Group and class of each row
[ -8.0  -8.4   1.6 -26.0  -7.4   4.9  13.5   2.3   5.8   9.3   2.6   5.2
  16.7  11.1  13.5  13.4   2.0   3.5   8.3  56.3   6.5   2.5  -0.3  13.5
   8.1  -6.5 -15.6   7.1  18.9  -0.2  -1.1  -7.3  -6.9 -10.3   1.3  -0.9
  -5.3   5.4  -1.3   1.0   2.5 -22.7  10.3]
Q564 > <42>
[ -5.4  -3.3  -1.6 -20.0  -1.1   0.4   6.7   1.8   4.5  11.6   3.1  -1.6
  19.0   5.3  22.1   9.2   0.7  -2.1   3.8  37.5   6.3   3.9   0.8  13.8
   4.7  -5.4  -9.6   7.8  13.7   2.3  -1.4  -1.3 -14.2  -7.0  -1.6   5.3
  -4.0   5.0  -0.5   3.3   7.2 -11.1   6.3]
Q547 > <63>
[ -3.4  -5.2   3.2 -20.5  -8.3   8.9   7.9  -2.5   1.7  14.7   2.0  -0.3
  10.9   8.6   2.6   3.6   3.7   9.3   6.6  40.9   1.4  -1.1  -1.5  -3.1
   5.6   0.6 -11.5  14.4   9.9  -4.6  -5.7  -8.2   2.0 -10.1   4.9  -6.5
 -14.9  -0.5  -0.8  10.1   1.9 -33.0   6.4]
Q564 > <49>
[ -2.8   0.0  -1.6 -21.5  -1.7  -0.8   8.1  -1.3   1.2  -3.9   1.8  -0.2
   6.8   3.3  18.6   8.4  -1.5  -1.6   1.0  26.0   9.2   5.2   4.3   4.7
   0.0  -7.4   1.0  -0.8  10.8   2.2   0.1   0.0  -5.9  -3.6   0.3   8.4
  -5.3   3.6  -1.2  -2.2   2.3   4.6   6.3]
Q797 > <48>
[ -6.5  -3.5  -1.4 -18.0  -4.8   0.8  12.6   4.6   3.8  17.5   2.0   4.4
  15.3   9.1  21.5  15.1  -0.7   0.7   2.0  53.6   6.6   6.4   5.5  13.0
   8.4  -8.7  -8.1  12.0  14.5   2.4  -3.0   1.1 -25.8 -10.6  -4.1   6.7
  -6.1   2.3  -1.3   1.7  10.9 -14.8  12.2]
Q547 > <63>
[ -5.7  -1.8  -0.2 -15.9  -4.6  -1.2  13.6  -1.2   4.4   1.7   5.3   3.8
  27.2   3.1 -11.0   6.7   0.9   3.3   5.0  36.5  14.1   3.7   9.9  15.6
  11.7 -10.9 -10.3   8.1  19.0  -9.3  -2.9  -9.4 -10.2  -4.7  -0.4   0.6
  -9.6  -0.4   0.3  -4.8  -5.7  26.1   7.1]
Q547 > <63>
[ -9.4   2.2  -2.9 -14.0   1.7   0.2   1.6   7.9   0.4   1.9   0.3   2.5
  11.7   2.9  17.0  15.4  -1.6  -0.7  -1.9  12.7   6.7   7.7  -7.9 -15.3
  -2.0  -9.2  -2.4  -9.9  17.8   7.0   0.3  14.2 -21.8 -11.4  -3.4  11.7
  -0.7   5.6  -3.6  -2.0   9.6 -22.8   3.1]
Q797 > <48>
[ -0.3  -5.3   0.4 -22.2   6.4  -2.8   2.0   6.7   3.2  18.5   5.6   2.9
  29.5   3.1  18.6   2.4  -2.0 -11.2   4.8  21.5  11.9   7.1   1.1  24.9
   1.9  -8.3 -12.1  -9.4  12.9   2.5  -1.3 -15.1 -16.9   7.6  -2.7  -1.4
  11.1  18.8   1.5   0.1   6.9  11.0   1.6]
Q797 > <47>
[ -5.3   0.3  -2.4  -1.2  -3.3  -4.7  19.3   4.8   4.8   6.8   3.1   5.6
  22.8   3.9  -5.3  13.2  -0.3   5.5   2.5  40.1   5.6   4.9  10.0  16.7
  12.1  -5.9 -12.5  14.7  12.7  -4.5  -1.1  -3.0 -21.5  -8.6  -3.0   6.7
  -2.5  -8.0  -1.1  -3.6   4.4  21.6  10.3]
Q547 > <60>
[ -4.5  -7.5   3.8 -24.1 -10.0   8.3  25.2  -1.2   5.5  19.7   4.4  -4.4
  11.7  10.1   8.7   9.8   1.0   8.7   8.8  70.3   8.4   4.0   4.9  13.2
  11.5  -6.5 -11.4  27.4  13.6  -3.0  -2.1  -8.2 -16.5 -10.6   1.5  -5.8
 -10.5   4.5  -0.2   4.9   9.9 -24.5  18.1]
Q564 > <67>
[ -4.9  -1.7  -0.2 -11.4   4.0   0.8  -2.9   4.4   6.0   7.2  -2.1  -1.7
   4.7   0.0  26.0  -1.2  -0.2  -3.6  -1.5   6.9   2.5  -0.4  -5.2   3.7
   3.0   0.3  -6.4  -1.5   2.5   1.1   1.1   3.7 -11.9   4.1  -3.2   1.5
   8.8   9.9  -1.2  -1.1   7.2   0.0   0.1]
Q797 > <48>
[ -3.0  -4.7  -1.1 -13.4   5.9   0.1   6.8   3.8   6.7  10.3   4.7  -5.8
   2.7  -1.2  17.9   1.4  -0.7  -0.8  -2.5  20.5   6.4   4.0   3.3   1.6
   4.4  -3.5  -5.4   3.7   4.1  -8.0   0.5  -6.3 -16.5   6.6  -5.2  -3.6
  14.3  18.3   4.6  -1.4   5.4   3.3   6.8]
Q797 > <44>
